Below are the code and all the weights of a small trained network. Each question names an input and a class and asks about switching units off, where a switched-off unit gives its printed mean instead of its output.

import numpy as np


def w(rows, s, z=0):
    codes = np.array(rows[::2]) - 128.0
    scale = np.full(codes.shape[1], s)
    scale[-1] = z or s
    return codes * scale


def f(y):
    return y / 2 * (1 + np.tanh(0.7978845608 * (y + 0.044715 * y**3)))


def log_softmax(a):
    a = a - a.max(-1, keepdims=True)
    return a - np.log(np.exp(a).sum(-1, keepdims=True))


def net(x, mask):
    res = np.array(x, float).reshape(1, 5) / 4 @ E
    y = f(res @ A[0][:, :-1].T + A[0][:, -1])
    res = res + np.where(mask, y, B[0][:, -1]) @ B[0][:, :-1]
    return log_softmax(res[-1] @ U[:, :-1].T + U[:, -1])


A, B = {}, {}
E = w([
[46,253,49,91,131],'x0',
[91,215,189,91,7],'x1',
[158,126,24,193,51],'x2',
[208,216,161,105,208],'x3',
[153,139,120,73,94],'x4',
],0.0083)
A[0] = w([
[157,69,189,161,148,176],'n1',
[153,143,57,183,113,123],'n2',
[167,88,205,137,152,159],'n3',
[93,199,126,94,119,192],'n4',
[134,245,101,127,112,211],'n5',
[125,102,31,176,111,181],'n6',
[179,141,158,136,98,152],'n7',
[145,83,164,125,70,143],'n8',
[137,133,176,72,67,182],'n9',
[133,108,138,120,66,67],'n10',
[161,103,190,138,144,167],'n11',
[127,154,111,94,188,120],'n12',
[161,62,123,131,103,254],'n13',
[65,176,183,121,87,125],'n14',
[144,151,70,152,129,118],'n15',
[77,159,173,132,127,137],'n16',
[141,98,197,154,150,126],'n17',
[114,61,93,167,134,107],'n18',
[122,68,113,152,70,111],'n19',
[178,154,119,104,188,150],'n20',
[133,107,59,172,91,255],'n21',
[117,174,88,150,91,135],'n22',
[142,106,165,101,143,66],'n23',
[132,138,77,115,115,55],'n24',
[76,45,63,140,147,165],'n25',
[82,166,142,134,105,113],'n26',
[166,88,215,146,158,140],'n27',
],0.013,0.0032)
B[0] = w([
[68,67,180,141,120,222],'n1',
[220,100,164,197,131,189],'n2',
[63,98,213,123,139,214],'n3',
[131,254,103,105,88,215],'n4',
[205,208,168,108,93,246],'n5',
[159,93,81,212,114,222],'n6',
[137,101,184,92,144,157],'n7',
[149,42,111,62,173,182],'n8',
[128,116,129,61,96,192],'n9',
[161,109,91,73,158,159],'n10',
[81,102,202,118,148,193],'n11',
[137,191,74,112,183,180],'n12',
[115,3,114,115,130,201],'n13',
[80,172,132,88,39,204],'n14',
[198,141,122,167,125,166],'n15',
[82,157,129,106,110,171],'n16',
[128,108,190,139,127,191],'n17',
[70,84,76,160,147,194],'n18',
[132,59,43,99,140,196],'n19',
[140,178,122,102,225,195],'n20',
[191,51,90,168,90,218],'n21',
[186,145,162,146,39,187],'n22',
[136,139,168,137,130,153],'n23',
[158,156,135,159,111,148],'n24',
[59,109,78,201,119,217],'n25',
[101,171,116,129,42,171],'n26',
[65,108,219,137,131,220],'n27',
],0.0085,0.011)
U = w([
[79,179,51,146,193,200],'0',
[109,207,150,76,40,22],'1',
[162,57,85,43,109,90],'2',
[81,82,251,143,148,241],'3',
[187,192,134,96,252,185],'4',
[245,151,135,202,63,46],'5',
[106,60,67,255,121,11],'6',
],0.0097,0.0011)

Each question gives the input, the list of numbers given to net, and the class t.
The units are the neurons (one row each of A and B). Each row of codes is followed by its name. A weight is (code - 128) times the scale printed after its matrix; where a second scale follows, it is the last column's (A, B and U).
mask holds one flag per neuron, in row order. A switched-off neuron (its flag False) gives its mean, the last column of its row in B, instead of its output. The means were averaged over made-up inputs and are rounded, as every weight is.
A unit's drop is (log p(t) with every unit on - log p(t) with that unit switched off) / (log p(t) with every unit on - log p(t) with every unit switched off).
The circuit of an input: a set's keep is (log p(t) with only the set's units on - log p(t) with every unit switched off) / (log p(t) with every unit on - log p(t) with every unit switched off). Starting from the 12 units with the biggest drops (on a tie, the unit counted first), units are removed one at a time, each time the one whose removal leaves the highest keep (on an exact tie, the one counted first), for as long as the keep stays at least 0.8.
units of the circuit, in order: the units of the circuit, biggest drop first
unit that matters most: the unit with the biggest drop
k most important neurons: the k neurons with the biggest drops, biggest first
drop of u: that unit's drop, to one decimal
input [5,1,-4,8,-8], class 4: unit that matters most : n20
input [-1,4,3,8,1], class 1: units of the circuit, in order : (n6; n21)
input [-4,3,-1,-5,0], class 2: units of the circuit, in order : (n19; n8)
input [5,-3,-4,-8,8], class 6: 4 most important neurons : (n25; n5; n20; n12)
input [0,-2,-6,-8,5], class 2: 2 most important neurons : (n6; n27)
input [-5,2,7,-2,6], class 2: 2 most important neurons : (n8; n10)
input [-8,5,6,0,-2], class 2: 2 most important neurons : (n19; n8)
input [-6,-8,0,0,-6], class 3: 2 most important neurons : (n27; n3)
input [5,-8,-7,0,-6], class 0: drop of n25 : 0.4
input [5,-3,-4,-5,4], class 0: drop of n5 : 0.2
input [1,0,4,8,-7], class 4: drop of n20 : 0.3
